Below are the code and all the weights of a small trained network. Each question names an input and a class and asks about switching units off, where a switched-off unit gives its printed mean instead of its output.

import numpy as np


def w(rows, s, z=0):
    codes = np.array(rows[::2]) - 128.0
    scale = np.full(codes.shape[1], s)
    scale[-1] = z or s
    return codes * scale


def f(y):
    return np.maximum(y, 0)


def log_softmax(a):
    a = a - a.max(-1, keepdims=True)
    return a - np.log(np.exp(a).sum(-1, keepdims=True))


def net(x, mask):
    res = np.array(x, float).reshape(1, 4) / 4 @ E
    y = f(res @ A[0][:, :-1].T + A[0][:, -1])
    res = res + np.where(mask, y, B[0][:, -1]) @ B[0][:, :-1]
    return log_softmax(res[-1] @ U[:, :-1].T + U[:, -1])


A, B = {}, {}
E = w([
[112,254,79,168,71,192,165,46,48,90,145],'x0',
[220,175,67,120,225,114,65,74,204,52,212],'x1',
[39,74,146,178,182,58,70,51,60,52,69],'x2',
[69,225,105,62,129,37,98,52,187,213,72],'x3',
],0.0068)
A[0] = w([
[199,186,73,86,213,119,75,114,200,42,212,46],'n0',
[142,237,52,180,80,175,154,46,29,102,128,142],'n1',
[109,129,175,71,68,151,221,149,62,224,65,118],'n2',
[176,202,69,79,71,180,208,156,179,218,196,154],'n3',
[235,158,111,62,88,200,194,218,245,212,187,182],'n4',
[86,184,119,29,123,73,108,70,189,237,107,70],'n5',
[67,176,109,82,152,71,126,53,168,191,92,104],'n6',
[57,92,203,182,51,136,177,175,74,227,33,121],'n7',
[49,71,122,205,197,55,39,30,47,24,52,150],'n8',
[154,13,204,69,195,49,64,238,253,184,107,185],'n9',
[187,15,195,209,142,211,199,219,75,29,220,250],'n10',
[99,208,122,48,79,40,104,109,168,196,79,36],'n11',
[117,225,64,189,106,175,170,67,76,120,132,73],'n12',
[229,180,71,96,219,113,69,72,208,50,199,79],'n13',
],0.0056,0.0019)
B[0] = w([
[82,227,204,52,83,75,202,222,127,127,210,215],'n0',
[190,129,71,202,200,66,255,182,161,155,34,219],'n1',
[93,176,196,75,103,93,189,204,135,145,243,209],'n2',
[165,83,196,221,111,144,99,69,202,211,43,205],'n3',
[153,142,202,218,50,162,69,80,143,225,61,228],'n4',
[232,211,46,80,64,201,114,47,48,105,118,193],'n5',
[192,231,107,78,90,173,105,85,46,101,56,187],'n6',
[40,217,130,58,103,72,231,233,139,127,169,230],'n7',
[149,75,248,234,19,153,116,46,161,218,95,254],'n8',
[214,159,10,191,191,79,214,146,157,172,13,237],'n9',
[235,249,66,24,65,226,85,47,58,41,63,249],'n10',
[194,208,67,55,78,184,81,79,30,68,87,186],'n11',
[175,106,54,188,215,99,204,181,190,136,42,194],'n12',
[63,224,227,42,83,65,208,218,119,151,197,228],'n13',
],0.0054,0.0099)
U = w([
[201,178,28,45,52,196,84,70,44,57,88,86],'0',
[69,171,208,43,85,52,225,215,145,143,177,113],'1',
[146,98,222,223,50,130,87,60,178,206,60,192],'2',
[186,125,2,187,235,59,210,171,187,148,18,88],'3',
[124,135,72,133,115,129,103,116,147,144,113,197],'4',
[32,59,59,86,224,151,71,112,230,64,194,2],'5',
[83,26,66,87,184,126,49,150,199,68,193,2],'6',
],0.0061,0.0037)

Each question gives the input, the list of numbers given to net, and the class t.
The units are the neurons (one row each of A and B). Each row of codes is followed by its name. A weight is (code - 128) times the scale printed after its matrix; where a second scale follows, it is the last column's (A, B and U).
mask holds one flag per neuron, in row order. A switched-off neuron (its flag False) gives its mean, the last column of its row in B, instead of its output. The means were averaged over made-up inputs and are rounded, as every weight is.
A unit's drop is (log p(t) with every unit on - log p(t) with that unit switched off) / (log p(t) with every unit on - log p(t) with every unit switched off).
The circuit of an input: a set's keep is (log p(t) with only the set's units on - log p(t) with every unit switched off) / (log p(t) with every unit on - log p(t) with every unit switched off). Starting from the 12 units with the biggest drops (on a tie, the unit counted first), units are removed one at a time, each time the one whose removal leaves the highest keep (on an exact tie, the one counted first), for as long as the keep stays at least 0.8.
circuit, biggest first: the units of the circuit, biggest drop first
top k neurons: the k neurons with the biggest drops, biggest first
drop of u: that unit's drop, to one decimal
input [8,8,-4,3], class 1: top 3 neurons => (n13, n0, n9)
input [7,-5,-2,5], class 3: top 3 neurons => (n1, n12, n10)
input [-8,-5,1,1], class 3: top 3 neurons => (n9, n13, n0)
input [3,4,-5,-1], class 2: circuit, biggest first => (n3)
input [6,2,4,0], class 3: top 3 neurons => (n1, n12, n4)
input [-5,5,-6,-5], class 2: top 3 neurons => (n4, n3, n7)
input [-5,0,1,5], class 0: circuit, biggest first => (n5, n11)
input [1,7,6,-1], class 1: top 2 neurons => (n13, n0)
input [3,-2,-5,-4], class 2: top 2 neurons => (n3, n4)
input [5,5,-1,4], class 1: top 3 neurons => (n13, n0, n9)
input [-2,-4,-3,-5], class 0: top 4 neurons => (n10, n13, n8, n0)
input [5,8,-8,7], class 1: top 4 neurons => (n13, n0, n10, n8)
input [0,-3,-3,-4], class 0: top 4 neurons => (n10, n8, n13, n0)
input [-2,-5,6,8], class 0: circuit, biggest first => (n11)
input [5,0,-3,3], class 3: circuit, biggest first => (n1, n12)
input [-7,0,0,3], class 3: top 2 neurons => (n9, n10)
input [5,-7,-2,8], class 0: top 2 neurons => (n11, n5)
input [-7,-4,-1,3], class 3: drop of n0 => 0.1
input [-8,7,8,0], class 2: drop of n7 => 1.0
input [1,7,1,1], class 1: drop of n3 => 0.0
input [-5,4,-5,2], class 2: circuit, biggest first => (n4)
